Below are the code and all the weights of a small trained network. Each question names an input and a class and asks about switching units off, where a switched-off unit gives its printed mean instead of its output.

import numpy as np


def w(rows, s, z=0):
    codes = np.array(rows[::2]) - 128.0
    scale = np.full(codes.shape[1], s)
    scale[-1] = z or s
    return codes * scale


def f(y):
    return y / 2 * (1 + np.tanh(0.7978845608 * (y + 0.044715 * y**3)))


def log_softmax(a):
    a = a - a.max(-1, keepdims=True)
    return a - np.log(np.exp(a).sum(-1, keepdims=True))


def net(x, mask):
    res = np.array(x, float).reshape(1, 7) / 4 @ E
    y = f(res @ A[0][:, :-1].T + A[0][:, -1])
    res = res + np.where(mask, y, B[0][:, -1]) @ B[0][:, :-1]
    return log_softmax(res[-1] @ U[:, :-1].T + U[:, -1])


A, B = {}, {}
E = w([
[147,97,100,172,250,143,155,246],'x0',
[71,62,254,75,152,207,117,120],'x1',
[144,162,193,96,3,182,149,157],'x2',
[62,163,148,140,169,88,5,123],'x3',
[203,148,100,38,158,190,73,68],'x4',
[212,64,131,162,97,167,102,162],'x5',
[143,199,53,183,177,191,126,47],'x6',
],0.0089)
A[0] = w([
[111,115,115,121,148,99,143,168,24],'n1',
[68,177,109,128,169,108,123,73,198],'n2',
[177,99,132,115,111,178,125,136,120],'n3',
[106,136,146,131,180,66,51,115,80],'n4',
[188,189,60,144,202,148,121,148,111],'n5',
[72,132,114,126,135,116,88,87,161],'n6',
[59,156,128,155,114,90,133,157,154],'n7',
[83,210,105,127,113,103,171,100,182],'n8',
[160,160,69,130,145,118,113,102,141],'n9',
[117,157,150,153,79,112,133,144,40],'n10',
[128,120,158,114,20,140,131,144,167],'n11',
[126,75,142,147,217,117,163,172,218],'n12',
[131,146,126,79,102,146,149,95,132],'n13',
[237,101,89,188,100,102,143,114,175],'n14',
[61,173,182,148,65,119,101,167,46],'n15',
[75,146,119,137,158,110,8,125,103],'n16',
[77,154,122,144,99,139,141,135,88],'n17',
[156,144,150,84,42,125,138,122,174],'n18',
[200,199,70,145,145,138,128,143,138],'n19',
[108,68,157,161,167,121,156,146,151],'n20',
[105,131,105,163,171,124,73,134,176],'n21',
[127,176,113,127,118,139,184,73,69],'n22',
[157,127,133,112,101,137,103,116,4],'n23',
[129,87,140,129,147,47,147,170,131],'n24',
[161,93,160,46,111,163,105,115,108],'n25',
[106,130,100,75,129,172,69,107,197],'n26',
[134,124,145,131,190,97,73,101,114],'n27',
[174,136,90,172,96,94,162,136,133],'n28',
[91,86,108,126,160,78,163,179,11],'n29',
[97,150,147,148,85,104,111,166,98],'n30',
[140,88,170,153,143,209,121,139,36],'n31',
[132,54,149,140,164,149,143,156,142],'n32',
[96,106,151,137,186,141,80,125,158],'n33',
[90,156,121,110,120,166,126,126,53],'n34',
],0.013,0.0033)
B[0] = w([
[116,133,101,135,150,101,124,160,155],'n1',
[104,124,159,107,189,112,111,13,209],'n2',
[147,53,142,87,108,159,132,165,181],'n3',
[104,196,146,81,131,130,42,120,195],'n4',
[251,111,47,97,222,163,131,122,225],'n5',
[92,171,167,97,120,119,105,58,184],'n6',
[114,189,127,185,162,91,156,109,190],'n7',
[101,113,143,167,163,128,185,38,201],'n8',
[175,124,94,97,139,141,120,82,189],'n9',
[133,160,91,157,89,139,157,128,162],'n10',
[118,118,140,125,4,97,149,181,247],'n11',
[66,83,91,156,226,135,88,206,234],'n12',
[141,62,170,127,115,109,150,96,184],'n13',
[113,85,2,73,35,167,56,134,219],'n14',
[123,199,152,209,89,136,182,171,212],'n15',
[128,233,173,74,140,145,57,116,210],'n16',
[118,163,113,152,140,150,186,97,153],'n17',
[151,87,160,91,39,38,143,120,237],'n18',
[250,153,54,105,156,91,192,116,206],'n19',
[84,115,100,172,183,153,128,167,195],'n20',
[145,170,128,97,184,122,76,149,190],'n21',
[101,42,128,132,135,135,186,58,175],'n22',
[151,96,132,108,149,82,103,151,152],'n23',
[42,121,96,113,169,46,117,192,198],'n24',
[189,45,228,105,122,103,135,208,219],'n25',
[177,138,191,93,151,100,121,115,193],'n26',
[164,155,148,83,139,146,47,130,180],'n27',
[108,142,49,117,87,123,121,88,190],'n28',
[35,108,67,170,195,74,123,169,190],'n29',
[143,202,115,188,101,107,143,143,173],'n30',
[135,95,166,174,97,207,150,131,180],'n31',
[79,58,138,199,135,185,137,192,197],'n32',
[116,152,175,119,148,185,61,140,190],'n33',
[99,130,184,113,112,130,165,95,146],'n34',
],0.0081,0.014)
U = w([
[112,203,162,112,169,144,73,114,147],'0',
[104,111,77,125,43,129,122,145,3],'1',
[80,124,144,148,147,135,192,51,153],'2',
[94,206,143,190,77,110,190,148,172],'3',
[106,101,163,174,160,252,133,180,106],'4',
[62,126,93,166,195,110,126,190,129],'5',
[150,88,197,107,87,116,152,165,35],'6',
[193,141,45,125,170,152,143,126,225],'7',
],0.012,0.0013)

Each question gives the input, the list of numbers given to net, and the class t.
The units are the neurons (one row each of A and B). Each row of codes is followed by its name. A weight is (code - 128) times the scale printed after its matrix; where a second scale follows, it is the last column's (A, B and U).
mask holds one flag per neuron, in row order. A switched-off neuron (its flag False) gives its mean, the last column of its row in B, instead of its output. The means were averaged over made-up inputs and are rounded, as every weight is.
A unit's drop is (log p(t) with every unit on - log p(t) with that unit switched off) / (log p(t) with every unit on - log p(t) with every unit switched off).
The circuit of an input: a set's keep is (log p(t) with only the set's units on - log p(t) with every unit switched off) / (log p(t) with every unit on - log p(t) with every unit switched off). Starting from the 12 units with the biggest drops (on a tie, the unit counted first), units are removed one at a time, each time the one whose removal leaves the highest keep (on an exact tie, the one counted first), for as long as the keep stays at least 0.8.
circuit, biggest first: the units of the circuit, biggest drop first
most important unit: the unit with the biggest drop
top k neurons: the k neurons with the biggest drops, biggest first
drop of u: that unit's drop, to one decimal
input [5,2,6,2,1,-1,-4], class 4: circuit, biggest first : n18, n19, n31
input [-8,-7,1,5,4,-7,-4], class 2: circuit, biggest first : n8
input [2,-2,2,0,2,-8,5], class 2: top 3 neurons : n8, n2, n22
input [3,4,3,4,2,-4,-5], class 0: circuit, biggest first : n16, n33
input [-7,-7,7,6,-5,-3,7], class 2: top 2 neurons : n8, n2
input [2,0,-3,-1,8,-3,-5], class 0: top 2 neurons : n11, n18
input [-7,8,-7,-2,3,6,2], class 6: top 2 neurons : n25, n12
input [6,5,-6,2,6,0,1], class 0: top 2 neurons : n16, n4
input [-8,-4,0,-3,1,-7,-4], class 2: top 2 neurons : n8, n22
input [7,-2,-6,4,-5,-3,8], class 7: top 4 neurons : n5, n19, n9, n26
input [-6,7,1,-4,-8,3,-6], class 3: top 2 neurons : n15, n30
input [7,0,-5,4,0,-2,6], class 0: top 3 neurons : n16, n4, n33
input [2,8,8,8,-4,-8,3], class 3: top 3 neurons : n15, n30, n5
input [-5,5,-7,-8,-8,0,3], class 5: most important unit : n20
input [-1,6,-8,-8,8,-1,-7], class 4: top 2 neurons : n32, n18
input [-6,6,7,-4,-5,-4,-3], class 3: top 4 neurons : n15, n30, n10, n17
input [-8,-1,-5,-1,-7,-3,-8], class 3: drop of n16 : 0.0
input [5,-2,-4,4,-3,-1,8], class 7: drop of n19 : 0.9
input [-7,-5,-7,-6,6,5,-8], class 1: drop of n14 : 1.7
input [3,-7,1,0,-7,0,1], class 7: circuit, biggest first : n19
